Known rows, with every step that occurs:
r -> k -> b -> q -> j: [ 4.30  2.02  1.42 -0.44  0.09 -0.97 -0.37 -0.75 -0.77  0.57 -2.00 -1.17
 -3.03 -0.52  1.13  2.75  1.80  2.47  0.30 -4.35 -0.50 -3.21 -1.87  0.20
  0.57  0.98  1.19 -0.42  4.84  0.28  3.07  0.82  1.14  1.37  1.65  0.26
 -0.68  1.90 -2.96  2.35  0.97]
n -> j -> b -> k -> l: [ 2.12  3.75  3.32  1.12  1.89  3.55  1.43 -3.09 -1.86  0.08 -1.39 -5.36
 -0.33  2.17  3.00  1.37  1.43 -3.20 -2.55 -3.39  1.76 -0.98 -1.92 -2.00
  2.00 -0.80  2.39  2.40  2.71  3.56 -4.30 -1.46  0.37  1.57  0.87  4.95
 -0.56  2.08  0.43  2.34  1.61]
l -> b -> k -> q -> r -> j -> n: [ 2.67  1.80  2.35  0.75 -2.78 -0.68 -0.03 -1.05 -0.09 -0.50 -2.17 -2.73
  0.24 -2.26  0.31  3.20  1.73 -4.18 -2.35 -3.97 -0.84 -0.99 -2.57 -1.98
  0.98  0.67  0.22  5.26  3.02  2.24  1.91 -0.65 -1.18 -0.37  2.14  0.17
 -0.96  1.10 -3.67  0.67 -1.87]
r -> q -> b -> j -> n -> k -> l: [ 3.47  0.53  2.94 -1.41  0.27 -2.79 -1.41 -1.32 -1.25 -1.10 -2.58 -1.62
 -0.97  0.16  2.53  2.67  4.12 -0.34 -1.50 -1.07  2.30 -0.75 -2.18 -1.96
  2.27 -2.19 -0.08  1.13  3.05  2.78  3.03 -0.36 -0.04  4.06  1.13  2.25
 -1.03  2.87 -1.28  1.32  3.61]
b -> q -> r -> k: [ 4.86  1.48  1.13 -0.93 -0.48  0.31  0.72  0.63 -0.44 -1.36 -2.13 -0.14
 -3.12 -0.35 -1.52  4.28  2.09  0.70 -1.70 -2.57 -0.38 -4.10 -2.66 -1.09
 -0.03 -1.02 -0.36 -0.17  2.62  2.07  1.82  0.38  2.28  1.18 -0.30  1.43
  0.89  0.23 -2.03  2.11  1.74]
l -> j -> b -> q: [ 3.06  3.18  1.04  0.74  1.15  1.07 -0.26 -0.93  0.98 -1.71 -1.61 -1.66
 -0.64  0.69  2.75  3.77 -1.34 -0.28 -1.64 -3.54 -0.64 -3.83 -2.75 -1.17
  0.46 -1.05  0.11 -0.33  4.73  2.27  0.91 -0.53 -0.44  0.94 -0.43  1.62
 -0.38  0.22 -0.37  1.62  1.25]
l -> b -> q -> j -> n -> k: [ 3.50  2.83  1.16  0.11  1.06 -1.51 -1.83  1.48 -0.53 -0.71 -1.91 -2.00
  1.53 -0.32  1.41  4.18  1.86 -0.92 -0.70 -3.70 -0.82 -2.35 -0.11 -1.44
  1.36  2.62 -1.79  1.13  3.30  0.26  4.49 -1.31 -0.55  1.20  1.50  0.32
 -0.88 -0.20 -0.30 -0.96  0.76]
q -> l -> k -> b -> j -> n: [ 4.41  0.74  3.02  0.92  0.93 -4.34 -1.97  0.01 -0.04 -0.37 -1.58 -2.15
 -0.88  0.99  4.47  1.52  1.76 -4.44 -2.33 -0.45 -2.65 -2.28 -0.46 -2.04
  1.86  0.90 -0.17  2.59  4.21 -0.37  3.19 -1.90 -0.98 -0.24  3.94 -0.60
 -1.19  3.10 -1.15  2.49 -0.77]
k -> q -> b -> j: [ 3.39  2.39  2.64  0.03 -0.28 -2.85  1.83 -2.14  1.05 -0.19 -0.76 -1.71
 -2.07 -1.12  4.57  2.66  1.36 -0.33 -0.55 -2.61  0.05 -1.63 -3.07 -1.00
  0.55 -1.09 -0.19  1.92  4.45  1.81  0.86  0.25  0.38  1.50  2.27 -0.28
 -0.80  2.16 -2.33  3.81 -0.28]
l -> j -> q -> b -> k: [ 4.70  2.84  2.66 -0.65  1.65  1.33 -2.08 -1.15 -0.24 -1.71 -1.75 -1.88
 -2.71  1.13  1.86  5.16  1.78 -3.30 -3.32 -1.59 -1.01 -2.67 -4.12 -0.04
  0.38 -1.48 -0.10  3.02  2.19  2.25  1.91 -0.56  0.45  0.33  1.01  2.08
  0.64  1.76 -2.00  2.15  1.32]
k -> q -> b -> j -> n: [ 3.71  2.14  2.64  0.16 -0.11 -3.42  0.27 -1.10  1.26 -0.72 -1.50 -1.83
 -0.73 -1.28  3.83  2.81  0.62 -2.55 -1.23 -2.14 -0.55 -1.00 -2.41 -1.22
  1.79 -1.15 -0.04  2.28  3.35  2.50  2.52 -0.95 -0.50  1.75  2.28 -0.02
 -0.71  1.34 -0.91  2.18 -0.17]
b -> k -> r -> j: [ 1.77  2.71  2.63  0.91 -2.06  0.35  1.86 -3.28 -0.45 -0.73 -2.42 -3.72
 -0.56  0.27  0.98  2.14  0.34 -1.59 -1.97 -4.63 -0.14 -1.89 -3.97 -1.34
  1.09 -1.39  3.64  0.97  4.50  3.58 -0.41  1.27  0.60  1.72  1.73  2.59
 -1.44  1.69 -2.97  2.71  1.75]
q -> l -> j -> b: [ 2.96  3.52  2.13  0.02  1.98 -0.18 -1.09 -0.94 -1.13 -1.59 -1.55 -1.64
 -0.95  1.03  2.94  3.25  0.56 -2.55 -1.37 -0.49 -0.82 -2.89 -1.79 -1.72
  0.00 -0.28 -1.33  0.96  4.09  0.86  1.01 -1.65  0.61  0.01  2.21  2.63
 -1.35  0.85 -1.77  2.27  0.40]
q -> r -> j -> b: [ 2.39  4.14  2.05 -0.24 -0.41 -0.65  0.74 -1.49 -1.60 -2.27 -3.79 -3.51
 -0.43 -0.56 -1.00  2.81  0.66 -0.92 -1.93 -1.83  0.14 -0.24 -3.17 -4.25
  0.17 -0.79  0.02  1.23  4.67  3.21  0.89  0.53  1.09  1.32  1.05  5.37
 -1.81 -0.26 -1.72  2.01  0.53]
n -> r -> j -> b -> q -> l -> k: [ 4.43  4.96  4.03  2.56 -0.52  2.57  1.95 -1.97 -0.28 -0.40 -2.86 -1.71
  2.41  1.57  3.10  2.16  1.84 -1.63 -2.25 -1.03 -1.64 -0.75 -2.12 -1.61
  1.81  1.87  0.77  2.51  6.92  1.83  2.04 -0.01  0.36  1.67  0.93  2.30
 -2.20  2.15 -0.20  0.97  1.35]
l -> k -> q -> b -> j: [ 4.61  1.85  3.08  1.08 -0.50 -2.18  2.10 -3.11  1.36  0.08 -0.50 -1.44
 -2.70 -0.38  5.00  2.20  0.79 -1.82 -0.67 -1.66 -0.97 -2.00 -2.70 -1.81
  0.44 -0.45  0.01  3.82  4.57  1.36  0.64 -0.08 -1.15 -0.45  2.90 -1.24
 -0.95  3.79 -2.05  3.41 -0.08]
k -> q -> r -> n -> j: [ 4.13  1.55  2.41 -0.13  0.12  0.61  2.32 -1.32 -1.49 -1.06 -0.20 -4.49
 -1.41 -2.52  1.77  1.71  0.08 -1.27  0.17 -4.34  1.15 -0.74 -1.55 -2.70
  0.05  1.55 -0.26  1.64  3.18  3.35 -1.66  0.30  0.77  1.60  0.84  3.61
 -0.31 -1.73 -2.42  1.54 -1.37]
n -> k -> r -> j: [ 0.71  1.45  2.37 -0.01 -1.08 -1.21  1.81 -2.64 -2.02 -1.47 -2.71 -3.66
  0.85 -0.03  2.43  1.62  1.18  0.46  0.94 -5.09  0.47 -1.06 -1.87 -2.33
  1.30 -1.07  1.69 -0.80  5.47  3.55  0.93  0.99  1.08  2.20  1.73  4.13
 -2.19  0.52 -2.42  0.65  2.65]
q -> r -> b -> j -> n: [ 3.51  1.19  1.77 -1.89  0.66 -5.12 -1.14  0.43 -1.10 -3.38 -2.20 -2.52
 -2.13 -0.73 -0.85  2.72  1.39 -1.94 -2.25 -0.78 -2.26 -1.67 -3.23 -2.35
 -0.02 -1.87 -0.48  0.66  3.05  1.95  3.65 -0.43  0.00  0.89  1.05  2.20
  0.36  0.29 -1.44  3.02  1.95]
q -> r -> n -> j -> b -> k -> l: [ 4.03  2.18  2.90  0.21  0.24  2.69  0.59 -2.38 -2.30 -0.39 -1.07 -5.85
 -1.90  0.24  0.21  1.80  1.28 -2.11 -2.80 -2.51  2.16 -0.49 -2.09 -3.02
  0.01 -0.27  1.21  2.42  1.37  3.58 -4.29 -0.20  1.58  3.72  0.19  5.68
 -0.13 -0.46 -1.55  3.14  0.70]
l -> k -> r -> n -> j: [ 4.16  0.77  3.34  2.05  0.43  1.84  2.02 -2.70 -1.43 -1.06 -0.61 -5.34
 -1.18  0.48  2.40  0.30 -1.90 -2.30  0.25 -3.72 -0.43 -1.72 -1.69 -3.40
  0.62  0.70  2.79  1.46  3.84  3.25 -2.44 -0.09 -1.17  0.46  1.78  3.87
 -1.11 -0.34 -0.71  0.82  0.90]
k -> l -> b -> j -> n: [ 2.09 -0.05  2.02  0.77  0.99 -3.44 -2.08 -0.15 -0.67 -0.39 -0.75 -3.96
 -0.60  1.17  2.71  1.34  2.06 -2.96 -2.27 -2.01  0.56 -3.08 -0.73 -3.02
  1.23 -0.26 -1.03  1.09  3.19 -0.18 -0.01 -1.63 -1.84  0.03  2.91  0.03
 -0.22  2.33 -1.49  1.71  0.04]
n -> j -> b -> q: [ 3.26  5.03  2.37  1.78  2.10  3.26  1.92 -0.51  0.06 -1.39 -2.27 -3.76
  1.35  1.18  2.66  2.56 -0.60 -0.85 -1.84 -4.08 -0.11 -1.40 -2.46 -2.22
  2.10  0.02  1.63  0.37  4.37  3.77 -0.79 -1.02  0.10  2.02 -0.57  4.18
 -0.78 -1.15  2.34  0.79  0.76]
l -> j -> b -> k: [ 2.13  3.47  2.22  0.11  1.26  1.32 -0.57 -2.04 -0.22 -1.48 -1.58 -2.26
 -2.20  1.39  2.12  3.95 -0.22 -2.67 -1.93 -2.65 -0.38 -3.54 -3.31 -0.79
  0.84 -2.12  1.35  2.02  3.48  2.54 -0.81 -1.06 -0.27  0.62  0.45  2.99
 -0.80  1.98 -0.99  2.56  1.77]
r -> b -> q -> l -> j: [ 4.55  1.77  1.47 -0.48  0.30 -1.39 -0.08 -1.38 -0.41 -2.30 -0.79 -0.18
 -1.81  0.31  2.90  3.33  1.65 -0.47 -1.87 -1.91 -2.68 -3.95 -3.19  1.33
 -1.26  0.63 -0.55  0.10  5.18  0.71  3.79 -0.61 -0.22  0.09  0.98 -0.90
  0.44  1.79 -4.19  2.22  1.65]
j -> b -> q -> r -> n -> k: [ 4.18  2.16  1.51 -0.76 -1.10  0.32 -0.31 -0.24 -0.64 -1.58 -2.86 -2.06
 -1.08 -0.57 -0.11  3.78  1.26  2.31 -1.00 -3.54  0.75 -1.91 -1.84 -2.62
 -0.96 -0.23 -0.47  0.22  3.35  3.51  1.10  0.00  2.29  5.45 -1.47  4.49
 -0.99 -2.79 -0.61  0.73  1.35]
r -> b -> q -> l -> j -> n: [ 4.80  1.50  1.50 -0.32  0.45 -1.94 -1.66 -0.32 -0.23 -2.85 -1.53 -0.29
 -0.47  0.14  2.16  3.50  0.90 -2.70 -2.58 -1.45 -3.25 -3.34 -2.50  1.14
 -0.02  0.59 -0.40  0.44  4.05  1.40  5.42 -1.80 -1.09  0.35  1.00 -0.63
  0.57  0.93 -2.80  0.56  1.72]
b -> j -> n -> r -> k -> l: [ 2.48 -0.26  3.46 -0.44  1.59 -1.58 -0.56 -0.36 -2.23 -0.40 -0.94 -2.67
 -1.28  1.69  1.89  1.24  3.43 -1.64 -0.38 -1.39  1.32 -2.77 -0.63 -0.87
  3.45 -2.15  0.47 -0.94  3.40  1.37  0.01 -0.37  0.85  2.36  1.18  2.63
  0.07  3.22 -0.40  2.05  4.05]
r -> q -> l -> k: [ 5.11  3.37  3.30  0.23  0.32  1.10  0.04 -1.85 -1.17 -0.85 -2.74 -0.07
 -2.27  1.18  1.09  2.30  2.65 -2.65 -2.20  0.03 -0.12 -2.99 -2.86 -2.71
  0.14  1.39  0.59  3.54  4.88  1.37  2.23 -1.22 -1.07 -1.27  2.32  1.61
 -1.74  3.71 -1.81  0.77  1.06]
l -> q -> j -> b -> k -> r: [ 3.31  3.74  1.34  0.51  0.77  2.13  0.11 -2.52  0.05 -0.11 -1.32 -3.08
 -1.80 -0.73  1.02  3.24 -1.15 -0.62 -1.59 -4.74 -0.54 -0.70 -2.78 -1.64
 -0.19  0.14  1.26  2.20  3.44  0.86 -0.16  0.66 -0.18 -0.88  1.80  1.29
 -1.07  1.28 -0.79  3.14  0.27]
b -> j -> n -> q -> r -> k -> l: [ 4.18 -0.58  1.34 -2.11  0.94 -2.32 -1.56  0.93 -1.57 -1.24 -1.08 -3.53
 -2.42  0.85  0.62  2.69  3.54 -1.67 -1.71 -0.82  1.14 -2.40 -0.07 -3.86
  1.65 -1.88 -1.85 -0.17  1.00  1.52 -0.31 -0.34  2.07  1.08  2.50  3.41
  1.10  0.01 -0.72  1.72  2.06]
q -> j -> n -> r -> k: [ 3.34  3.21  3.25 -1.18  2.57 -0.29 -0.67  0.54 -3.04 -0.97 -2.15 -1.86
 -0.76  0.13 -0.71  3.02  2.07 -2.03  0.85 -1.33 -0.12 -1.59 -0.76 -0.56
  3.08  0.50  0.18  0.28  3.43  1.32  3.06 -0.48  1.21  0.90  1.46  4.08
 -0.80  1.65  0.10  0.36  3.50]

Rows:
[ 4.90  2.30  2.43  0.48  1.34  3.41  0.91 -1.07 -1.16 -2.38 -1.06 -4.27
 -2.70 -0.81  0.08  3.79  0.18 -1.81 -2.71 -3.55  0.44  0.09 -2.87 -2.13
  0.46  0.60  0.64  3.31  2.38  2.97 -2.32 -0.10 -0.54  1.52 -0.71  4.25
  0.04 -0.97 -0.62  1.42 -0.75] : l -> q -> r -> n -> j -> b -> k
[ 4.89 -0.81  1.71 -0.30 -0.06 -1.94 -3.75  0.15 -1.45 -0.37 -0.73 -4.96
 -3.24  0.39 -0.46  1.53  3.21  0.22 -2.95 -1.51  1.46 -2.92 -2.02 -5.14
 -2.53  0.32 -2.73  0.81  2.43 -0.61 -0.72  0.82  0.30  1.91  2.27  1.77
  0.18 -0.97 -3.62  3.00 -1.42] : k -> l -> b -> j -> q -> r -> n
[ 2.94  1.07  2.92 -0.99 -0.53 -4.42 -0.38 -1.59 -1.18 -1.26 -1.69 -1.00
 -0.41 -0.17  4.18  1.42  3.70 -1.19  0.31 -2.18 -1.56 -1.38 -1.34 -0.39
  0.54 -0.32 -0.22  1.45  4.44  1.78  4.14 -1.75 -0.16  2.50  2.80  0.45
 -1.73  1.33 -2.29  0.95  1.58] : r -> b -> j -> n -> k -> q -> l
[ 2.37  0.79  3.33 -0.99  1.34  2.06 -1.40 -1.47 -1.63 -0.72 -0.75 -1.97
 -0.28  0.26  2.46  2.88  2.36 -3.73 -2.03 -2.90  1.73 -2.60 -2.28  0.63
  3.36 -1.31  1.16  2.12  3.53  2.57  0.89 -0.39 -0.72  0.76 -0.69  2.21
  0.48  4.64 -1.50  1.32  4.07] : b -> k -> l -> j -> n -> r -> q
[ 3.74 -1.08  3.59 -0.67  1.98  0.95  0.09 -1.35 -2.72 -1.14 -1.21 -1.06
 -1.89 -0.16  2.79  2.84  3.75 -2.18 -0.35 -2.30  0.73  0.09 -0.40  1.29
  2.98 -0.31 -0.50  2.68  3.29  1.37  1.68 -1.61 -0.48 -0.91  0.56  1.62
  1.31  4.66 -1.37 -0.70  2.69] : j -> n -> r -> k -> l -> q -> b
[ 3.53  1.07  1.54 -2.96  1.12 -1.07 -1.60  0.02 -1.32 -3.60 -1.16 -2.81
 -1.93 -0.33  1.13  4.77  1.63 -4.06 -2.17 -2.23 -2.66 -1.83 -2.44 -0.64
  0.56 -1.34 -0.49  3.36  1.83  2.88  2.41 -1.45  0.24 -1.20  0.72  3.33
  1.75  0.09 -1.54  0.73  2.33] : l -> j -> n -> q -> r -> b -> k
[ 3.11  0.50  3.59 -1.41  1.82  0.41 -1.14 -1.18 -2.01 -1.35 -1.16 -1.51
  0.18 -1.04  3.38  2.96  2.27 -2.67 -0.76 -1.39  1.31 -0.60 -1.99  0.23
  2.88 -1.17 -0.61  2.26  3.97  2.34  3.00 -0.56 -0.39  0.46 -0.06  2.42
  0.42  3.91 -1.82  0.97  3.55] : k -> l -> j -> n -> r -> q -> b
[ 5.04  2.28  2.89  3.45 -0.64  4.19  1.79 -2.53  0.57 -0.48 -1.62 -4.73
  0.26  0.78  2.27  0.66 -3.16 -0.39 -0.73 -4.47 -0.88 -1.53 -2.44 -3.57
  0.33  0.12  3.62  1.27  4.17  4.00 -1.98 -0.08 -1.05  2.52  0.14  3.52
 -1.58 -2.18  1.28  0.71  0.72] : l -> k -> r -> n -> j -> b -> q
[ 3.58  0.83  4.33  0.66  1.93 -3.21 -1.13  0.75 -0.80 -0.01 -0.89 -2.29
  0.98  0.79  5.79  1.36  2.75 -4.33 -1.16 -0.70 -2.80 -1.29  0.19 -0.77
  3.33  1.03 -0.49  2.80  5.16 -0.61  3.24 -1.48  0.18  0.10  2.79  0.26
 -0.91  3.58 -0.01  2.71  0.30] : q -> l -> k -> b -> j -> n -> r
[ 4.40  0.01  3.64 -0.37  2.32 -1.28  0.02  0.75 -0.84 -2.38 -1.21 -0.37
 -2.28 -0.16  2.32  4.17  2.95 -1.24 -0.43 -1.12 -1.02 -0.63 -2.10  0.95
  3.73 -1.71 -0.50  1.61  3.78  0.90  3.35 -0.33 -0.62  0.78  0.47  0.72
  0.48  3.08 -0.08  0.92  2.50] : l -> q -> b -> j -> n -> r -> k
[ 3.90  3.55  3.19  0.19 -1.46  2.90 -0.59 -1.94 -0.48  0.31 -2.27 -3.92
 -0.82  1.46  2.36  2.27  1.24 -0.93 -1.64 -2.76 -0.09 -1.20 -2.10 -2.59
 -0.77 -0.31  2.45  2.84  2.77  3.13 -1.94 -1.19  2.68  3.83  2.46  5.21
 -1.88 -2.63 -0.36  1.33 -0.04] : j -> b -> k -> r -> n -> q -> l
[ 3.01 -0.94  0.87 -3.17  1.62 -2.24 -1.84 -0.88 -2.67 -3.02 -0.47 -4.10
 -1.37 -0.58  2.44  2.57  1.79 -3.06 -1.19 -2.27 -0.88 -1.27 -0.40 -2.16
 -0.21 -0.49 -2.32  1.55  2.48  1.97  1.43 -1.47  0.08 -2.24  1.67  3.47
  2.08  0.62 -2.59  0.40  2.19] : k -> l -> j -> n -> q -> r -> b
[ 3.62  1.77  1.88  0.28  2.32  3.60  1.41 -1.80 -1.60 -1.02 -0.21 -4.68
 -1.38 -0.26  2.14  2.94  1.54 -3.03 -3.47 -3.85  1.19  0.31 -1.48 -2.14
  1.09  0.21 -0.71  3.35  1.89  1.95 -3.47 -0.50  0.07 -1.20  0.15  2.93
  1.20  1.94 -0.68  2.78 -0.12] : n -> j -> b -> k -> l -> q -> r
[ 3.83  1.48  1.80 -0.37 -1.77  1.02 -0.39 -2.69  0.21 -0.57 -0.52 -2.35
 -3.51 -2.03  1.12  3.46 -0.80 -1.14 -0.90 -3.64  0.46 -2.71 -3.16 -1.44
 -1.51 -1.14  0.28  3.13  2.66  2.87 -1.22  0.29  0.49  2.26  0.24  2.08
 -0.78 -0.45 -3.77  3.18 -0.55] : l -> j -> b -> k -> q -> r -> n
[ 2.96  0.71  4.40  0.18  1.30 -1.44 -1.11 -0.11 -0.51 -0.65 -2.20 -1.89
 -0.18  0.07  3.85  1.14  1.89 -1.86 -0.27 -2.56 -0.98 -1.38 -2.11 -1.74
  3.89 -0.80  1.99  2.94  6.36  1.41  3.55 -0.24 -1.90  0.35  0.58  1.64
 -1.47  4.09  0.91  1.47  1.99] : l -> k -> b -> j -> n -> r -> q
[ 4.41  4.43  4.14  1.86 -0.69  3.69  1.47 -3.06 -0.76  0.65 -1.33 -3.67
 -0.79  0.29  3.17  1.51  1.14 -2.45 -1.34 -3.01  0.79 -0.65 -2.45 -1.21
  0.46  1.29  2.54  3.84  3.27  3.55 -2.53 -1.46  0.51  4.05  1.83  3.66
 -2.37 -0.74 -1.38  1.50 -1.33] : r -> n -> j -> b -> k -> q -> l
[ 2.20 -0.95  1.40 -2.66  0.05 -3.13 -0.66 -1.31 -2.07 -2.85 -0.91 -1.26
 -1.08 -2.73  2.67  3.00  1.23 -1.86  1.59 -4.09 -1.77 -1.48 -1.06 -0.36
 -0.12 -1.12 -1.71  2.06  3.31  2.77  4.25 -1.31 -0.38 -0.72  0.65  1.58
  0.21  0.67 -3.43  0.18  2.11] : l -> j -> n -> k -> q -> r -> b
[ 2.67  1.78  3.98 -0.91  0.03  0.59  1.52 -3.05 -1.52 -0.30  0.62 -0.50
 -1.26 -0.69  5.42  2.44  3.30 -2.27  0.31 -3.13 -2.14 -2.31 -2.79  3.33
  0.22  0.17  0.50  3.76  5.39  1.03  1.72 -0.65  0.65 -0.44  1.20 -0.30
 -0.06  4.22 -4.48  3.21  1.89] : n -> r -> b -> k -> q -> l -> j
[ 4.59  3.56  2.24  0.53 -0.01  1.72 -0.39 -2.88 -0.91  0.03 -1.84 -5.38
 -1.42  0.59  1.55  1.15 -1.88  0.04  0.83 -2.78 -0.23 -0.62 -1.04 -5.56
 -1.17  1.40  1.36  2.28  4.09  2.07 -1.32  0.19  0.17  0.65  3.40  5.43
 -2.45 -2.00  0.42  0.46  0.57] : l -> k -> r -> n -> q -> j -> b
[ 3.21 -0.18  1.25  0.21 -0.46  0.62 -1.07 -2.98 -0.90 -0.75 -0.81 -2.94
 -1.42  0.94  3.68  2.26  0.65  2.02 -0.21 -4.36  2.33 -3.46 -0.81 -1.21
 -0.51 -0.40 -0.15 -1.33  4.33  2.62 -0.96 -0.10  0.03  4.78 -0.60  2.70
 -0.78  0.14 -2.62  0.46  2.62] : r -> n -> k -> l -> j -> b -> q
